Here is a tiny trained network, its code and every weight. The questions are about switching its units off for an input and a class, where a switched-off unit gives its printed mean instead of its output.

import numpy as np


def w(rows, s, z=0):
    codes = np.array(rows[::2]) - 128.0
    scale = np.full(codes.shape[1], s)
    scale[-1] = z or s
    return codes * scale


def norm(h):
    return h / np.sqrt((h * h).mean(-1, keepdims=True) + 1e-5)


def f(y):
    return y / 2 * (1 + np.tanh(0.7978845608 * (y + 0.044715 * y**3)))


def log_softmax(a):
    a = a - a.max(-1, keepdims=True)
    return a - np.log(np.exp(a).sum(-1, keepdims=True))


def net(x, mask):
    res = np.array(x, float).reshape(1, 6) / 4 @ E
    u = 0
    for l in range(2):
        y = f(norm(res) @ A[l][:, :-1].T + A[l][:, -1])
        res = res + np.where(mask[u : u + 4], y, B[l][:, -1]) @ B[l][:, :-1]
        u += 4
    return log_softmax(norm(res)[-1] @ U[:, :-1].T + U[:, -1])


A, B = {}, {}
E = w([
[65,131,229,191,182,183],'x0',
[89,118,84,121,167,123],'x1',
[122,152,105,139,193,115],'x2',
[43,112,123,182,107,92],'x3',
[217,137,243,166,56,2],'x4',
[141,110,163,110,60,148],'x5',
],0.0074)
A[0] = w([
[189,129,156,120,200,19,53],'0.n1',
[253,121,156,48,130,190,2],'0.n2',
[146,166,196,131,142,52,187],'0.n3',
[153,248,149,102,175,138,21],'0.n4',
],0.0075,0.00074)
B[0] = w([
[133,82,79,110,95,180,223],'0.n1',
[90,175,101,180,97,141,252],'0.n2',
[132,61,175,123,55,132,247],'0.n3',
[5,139,82,136,141,133,159],'0.n4',
],0.012,0.0031)
A[1] = w([
[2,90,176,144,56,114,62],'1.n1',
[229,188,12,48,68,81,46],'1.n2',
[190,195,31,201,106,53,4],'1.n3',
[207,210,72,70,110,21,99],'1.n4',
],0.0067,0.0022)
B[1] = w([
[91,188,102,99,116,112,252],'1.n1',
[128,154,195,142,188,86,247],'1.n2',
[127,249,168,103,183,90,152],'1.n3',
[142,161,146,57,241,183,179],'1.n4',
],0.012,0.0036)
U = w([
[142,36,42,116,183,218,251],'0',
[72,106,156,116,254,173,3],'1',
[100,157,9,193,156,146,46],'2',
],0.0073,0.0022)

Each question gives the input, the list of numbers given to net, and the class t.
The units are the neurons (one row each of A and B). Each row of codes is followed by its name. A weight is (code - 128) times the scale printed after its matrix; where a second scale follows, it is the last column's (A, B and U).
mask holds one flag per neuron, layer by layer. A switched-off neuron (its flag False) gives its mean, the last column of its row in B, instead of its output. The means were averaged over made-up inputs and are rounded, as every weight is.
A unit's drop is (log p(t) with every unit on - log p(t) with that unit switched off) / (log p(t) with every unit on - log p(t) with every unit switched off).
The circuit of an input: a set's keep is (log p(t) with only the set's units on - log p(t) with every unit switched off) / (log p(t) with every unit on - log p(t) with every unit switched off). Starting from all 8 units, units are removed one at a time, each time the one whose removal leaves the highest keep (on an exact tie, the one counted first), for as long as the keep stays at least 0.8.
circuit, biggest first: the units of the circuit, biggest drop first
top k neurons: the k neurons with the biggest drops, biggest first
k most important neurons of layer l: the k neurons of layer l with the biggest drops, biggest first
drop of u: that unit's drop, to one decimal
input [-5,2,-2,-5,1,7], class 1: top 2 neurons	[1.n2, 1.n4]
input [-6,-4,-2,2,-5,0], class 1: circuit, biggest first	[1.n2, 0.n1, 0.n4]
input [-7,6,7,-1,1,6], class 1: circuit, biggest first	[1.n2]
input [6,-1,-2,-8,0,-2], class 2: top 2 neurons	[0.n2, 0.n4]
input [5,-8,6,2,5,-4], class 0: circuit, biggest first	[0.n3, 0.n1, 1.n2]
input [3,6,-2,-6,1,-3], class 2: 2 most important neurons of layer 0	[0.n4, 0.n2]
input [-8,-7,2,-3,-7,2], class 1: circuit, biggest first	[1.n2, 0.n1]
input [-2,8,-1,8,8,-2], class 0: top 3 neurons	[0.n3, 0.n1, 0.n2]
input [4,4,3,-2,5,4], class 0: circuit, biggest first	[0.n1, 0.n3]
input [-7,6,6,6,4,-7], class 1: circuit, biggest first	[1.n4, 1.n3]
input [1,-2,-2,1,2,1], class 0: circuit, biggest first	[1.n2, 1.n3]
input [-2,-4,-4,4,7,-7], class 0: 3 most important neurons of layer 0	[0.n3, 0.n1, 0.n2]
input [7,-3,0,-4,7,-7], class 0: top 4 neurons	[0.n1, 0.n3, 1.n2, 1.n3]
input [0,2,0,-7,-1,4], class 2: circuit, biggest first	[0.n2]
input [-5,5,-6,-3,2,7], class 1: top 3 neurons	[1.n2, 1.n4, 0.n3]
input [7,-8,2,-8,1,-1], class 2: top 2 neurons	[0.n2, 0.n4]
input [-6,-5,-3,3,4,-6], class 1: top 3 neurons	[1.n2, 1.n4, 1.n3]
input [-1,6,8,-3,3,2], class 0: drop of 0.n1	0.8
input [-7,-6,3,5,-5,1], class 1: drop of 1.n2	0.2
input [-8,-3,1,2,-5,0], class 1: drop of 1.n2	0.3
